Below is a small trained network, with its code and all its weights. Each question gives an input and a class and asks what happens when units are switched off, that is, made to give their printed mean instead of their output.

import numpy as np


def w(rows, s, z=0):
    codes = np.array(rows[::2]) - 128.0
    scale = np.full(codes.shape[1], s)
    scale[-1] = z or s
    return codes * scale


def f(y):
    return np.maximum(y, 0)


def log_softmax(a):
    a = a - a.max(-1, keepdims=True)
    return a - np.log(np.exp(a).sum(-1, keepdims=True))


def net(x, mask):
    res = np.array(x, float).reshape(1, 8) / 4 @ E
    y = f(res @ A[0][:, :-1].T + A[0][:, -1])
    res = res + np.where(mask, y, B[0][:, -1]) @ B[0][:, :-1]
    return log_softmax(res[-1] @ U[:, :-1].T + U[:, -1])


A, B = {}, {}
E = w([
[97,126,132,133,159,174,152,168,139],'x0',
[167,123,123,100,114,131,77,78,122],'x1',
[42,240,144,163,252,66,133,115,218],'x2',
[193,5,191,39,191,83,157,202,142],'x3',
[95,83,255,171,76,176,181,93,208],'x4',
[102,132,133,147,81,46,108,134,120],'x5',
[113,97,114,164,127,77,176,97,109],'x6',
[139,149,136,118,111,114,110,139,130],'x7',
],0.0089)
A[0] = w([
[124,183,96,165,213,68,119,112,214,90],'neuron 1',
[179,104,112,148,2,189,161,167,43,10],'neuron 2',
[112,129,81,88,183,105,99,191,7,18],'neuron 3',
[142,85,254,165,35,151,177,143,174,148],'neuron 4',
[116,77,123,138,54,159,127,179,42,33],'neuron 5',
[35,222,110,184,60,206,85,98,66,18],'neuron 6',
[70,195,68,129,59,183,171,64,92,28],'neuron 7',
[178,163,53,164,152,105,126,168,97,11],'neuron 8',
],0.0074,0.0013)
B[0] = w([
[177,85,95,146,136,119,97,141,147,205],'neuron 1',
[188,125,109,147,204,132,85,133,159,227],'neuron 2',
[103,160,141,134,2,118,123,70,98,198],'neuron 3',
[125,165,206,125,152,164,145,114,84,216],'neuron 4',
[108,113,131,174,175,100,127,168,179,195],'neuron 5',
[155,157,137,81,137,121,134,144,117,254],'neuron 6',
[145,97,124,120,124,96,145,192,74,223],'neuron 7',
[128,154,193,153,92,162,119,111,108,176],'neuron 8',
],0.014,0.012)
U = w([
[195,119,115,209,168,89,68,139,206,74],'0',
[181,72,156,5,129,49,163,176,72,253],'1',
[142,157,180,189,89,153,108,61,83,37],'2',
],0.012,0.003)

Each question gives the input, the list of numbers given to net, and the class t.
The units are the neurons (one row each of A and B). Each row of codes is followed by its name. A weight is (code - 128) times the scale printed after its matrix; where a second scale follows, it is the last column's (A, B and U).
mask holds one flag per neuron, in row order. A switched-off neuron (its flag False) gives its mean, the last column of its row in B, instead of its output. The means were averaged over made-up inputs and are rounded, as every weight is.
A unit's drop is (log p(t) with every unit on - log p(t) with that unit switched off) / (log p(t) with every unit on - log p(t) with every unit switched off).
The circuit of an input: a set's keep is (log p(t) with only the set's units on - log p(t) with every unit switched off) / (log p(t) with every unit on - log p(t) with every unit switched off). Starting from all 8 units, units are removed one at a time, each time the one whose removal leaves the highest keep (on an exact tie, the one counted first), for as long as the keep stays at least 0.8.
circuit, biggest first: the units of the circuit, biggest drop first
most important unit: the unit with the biggest drop
k most important neurons: the k neurons with the biggest drops, biggest first
drop of u: that unit's drop, to one decimal
input [-3,6,-2,4,5,-4,-4,-1], class 2: 3 most important neurons : neuron 7; neuron 6; neuron 4
input [-5,3,3,-5,1,-6,-5,-5], class 1: most important unit : neuron 2
input [6,-8,-3,-1,-1,4,-5,3], class 0: circuit, biggest first : neuron 7; neuron 5
input [-6,4,3,-6,-5,1,1,-8], class 1: circuit, biggest first : neuron 7; neuron 6
input [-1,3,-3,-7,2,0,-6,5], class 1: 2 most important neurons : neuron 6; neuron 7
input [4,-2,-8,2,7,-2,1,-1], class 0: 2 most important neurons : neuron 2; neuron 5
input [-4,8,-3,-8,-7,2,3,6], class 1: 2 most important neurons : neuron 7; neuron 6
input [7,3,7,-8,-3,-3,-8,-7], class 1: circuit, biggest first : neuron 6; neuron 7
input [-8,6,7,4,8,5,-7,-5], class 2: 4 most important neurons : neuron 4; neuron 2; neuron 5; neuron 7
input [-7,-3,-7,7,0,2,2,-1], class 0: circuit, biggest first : neuron 2; neuron 5
input [2,2,5,6,7,-5,5,-6], class 2: 3 most important neurons : neuron 4; neuron 7; neuron 6
input [-3,5,-3,-3,0,-5,-1,3], class 0: 2 most important neurons : neuron 2; neuron 4
input [-1,6,-1,-4,-3,1,6,-6], class 1: 2 most important neurons : neuron 7; neuron 4
input [-5,-8,-5,-1,-8,8,4,-2], class 2: 2 most important neurons : neuron 3; neuron 8
input [-2,-7,-8,-8,8,7,5,2], class 0: circuit, biggest first : neuron 2
input [-6,-6,6,-7,-8,3,-4,5], class 2: 2 most important neurons : neuron 8; neuron 3
input [5,5,-4,5,7,-8,7,3], class 2: 2 most important neurons : neuron 4; neuron 7
input [3,-1,2,1,-3,-6,8,-1], class 2: 2 most important neurons : neuron 2; neuron 7
input [2,8,2,0,-5,5,-2,8], class 2: drop of neuron 7 : 0.1
input [-2,5,-3,0,-2,1,5,-3], class 0: drop of neuron 4 : 0.2
input [8,6,-8,1,-6,5,6,5], class 0: drop of neuron 2 : 0.3
input [4,7,5,-8,-3,8,4,0], class 1: most important neuron : neuron 6
